Below are the code and all the weights of a small trained network. Each question names an input and a target symbol and asks about switching units off, where a switched-off unit gives its printed mean instead of its output.

import numpy as np


def w(rows, s, z=0):
    codes = np.array(rows[::2]) - 128.0
    scale = np.full(codes.shape[1], s)
    scale[-1] = z or s
    return codes * scale


def f(y):
    return np.maximum(y, 0)


def softmax(a):
    e = np.exp(a - a.max(-1, keepdims=True))
    return e / e.sum(-1, keepdims=True)


def log_softmax(a):
    a = a - a.max(-1, keepdims=True)
    return a - np.log(np.exp(a).sum(-1, keepdims=True))


def net(x, mask):
    ids = ['Ψβεζημτφ'.index(c) for c in x.split()]
    T = len(ids)
    res = E[ids] + P[:T]
    q, k, v = (res @ M[0].T for M in (Q, K, V))
    z = softmax(np.where(np.tri(T) > 0, q @ k.T / 2**0.5, -1e9)) @ v
    res = res + np.where(mask[0], z, O[0][:, -1]) @ O[0][:, :-1]
    y = f(res @ A[0][:, :-1].T + A[0][:, -1])
    res = res + np.where(mask[1:13], y, B[0][:, -1]) @ B[0][:, :-1]
    return log_softmax(res[-1] @ U[:, :-1].T + U[:, -1])


Q, K, V, O, A, B = {}, {}, {}, {}, {}, {}
E = w([
[138,123,65],'Ψ',
[77,162,162],'β',
[117,162,255],'ε',
[221,175,76],'ζ',
[145,153,97],'η',
[101,110,231],'μ',
[139,96,183],'τ',
[111,94,146],'φ',
],0.023)
P = w([
[132,237,158],'0',
[208,83,54],'1',
[105,204,101],'2',
[223,72,202],'3',
[112,202,85],'4',
[254,78,172],'5',
[40,164,114],'6',
[194,54,179],'7',
[62,176,104],'8',
[140,43,192],'9',
[26,155,98],'10',
[238,81,101],'11',
[48,162,106],'12',
],0.0074)
Q[0] = w([
[32,254,85],'h0',
[153,167,83],'h0',
],0.0099)
K[0] = w([
[2,185,59],'h0',
[121,103,22],'h0',
],0.0052)
V[0] = w([
[122,221,146],'h0',
[27,76,1],'h0',
],0.0078)
O[0] = w([
[7,81,136,207],'h0',
[117,146,118,1],'h0',
],0.015,0.0076)
A[0] = w([
[167,90,140,253],'n0',
[31,64,97,149],'n1',
[189,128,171,87],'n2',
[149,73,166,198],'n3',
[108,144,146,199],'n4',
[43,91,170,227],'n5',
[25,27,197,184],'n6',
[131,248,159,150],'n7',
[191,121,92,83],'n8',
[57,217,147,30],'n9',
[124,147,30,239],'n10',
[94,188,129,55],'n11',
],0.012,0.0039)
B[0] = w([
[29,165,48,145],'n0',
[132,205,188,186],'n1',
[66,204,112,139],'n2',
[148,135,107,159],'n3',
[102,115,68,158],'n4',
[176,152,51,222],'n5',
[184,106,88,251],'n6',
[134,27,207,144],'n7',
[90,10,107,134],'n8',
[74,57,216,170],'n9',
[154,197,254,142],'n10',
[12,12,130,144],'n11',
],0.0069,0.027)
U = w([
[137,219,161,119],'Ψ',
[67,74,94,116],'β',
[179,28,164,81],'ε',
[173,140,159,92],'ζ',
[115,158,129,28],'η',
[181,103,99,165],'μ',
[135,116,48,16],'τ',
[107,157,10,252],'φ',
],0.011,0.0032)

Each question gives the input, a string of symbols that net reads in full, and the target symbol t.
The units are the heads (2 rows each of Q, K, V and O) and the neurons (one row each of A and B). Each row of codes is followed by its name. A weight is (code - 128) times the scale printed after its matrix; where a second scale follows, it is the last column's (O, A, B and U).
mask holds one flag per unit, heads first, then neurons. A switched-off unit (its flag False) gives its mean, the last column of its rows in O or B, instead of its output. The means were averaged over made-up inputs and are rounded, as every weight is.
A unit's drop is (log p(t) with every unit on - log p(t) with that unit switched off) / (log p(t) with every unit on - log p(t) with every unit switched off).
The circuit of an input: a set's keep is (log p(t) with only the set's units on - log p(t) with every unit switched off) / (log p(t) with every unit on - log p(t) with every unit switched off). Starting from the 12 units with the biggest drops (on a tie, the unit counted first), units are removed one at a time, each time the one whose removal leaves the highest keep (on an exact tie, the one counted first), for as long as the keep stays at least 0.8.
units of the circuit, in order: the units of the circuit, biggest drop first
unit that matters most: the unit with the biggest drop
top k neurons: the k neurons with the biggest drops, biggest first
drop of u: that unit's drop, to one decimal
input β β Ψ β β τ ε, target ε: units of the circuit, in order -> n7, n9
input ε ζ ε ζ φ β φ, target φ: units of the circuit, in order -> n9, n7
input β β φ τ β τ, target φ: top 4 neurons -> n0, n2, n9, n1
input β ε Ψ ζ β, target β: units of the circuit, in order -> n9, h0
input τ τ ζ ζ μ τ β ε φ μ ζ, target Ψ: top 2 neurons -> n10, n6
input β Ψ β φ, target φ: units of the circuit, in order -> n0, n9
input β β ε Ψ β, target β: unit that matters most -> n9
input β Ψ β τ ε Ψ β β ε μ, target φ: top 3 neurons -> n0, n9, n2
input ε β Ψ ε β τ ζ ζ η, target Ψ: drop of n7 -> 0.0
input β η β Ψ β ε β Ψ Ψ, target Ψ: drop of n10 -> 0.3
input ε β β β β β ε β β μ, target μ: drop of n5 -> 0.1
input ε ζ φ β Ψ, target Ψ: drop of n5 -> 0.1
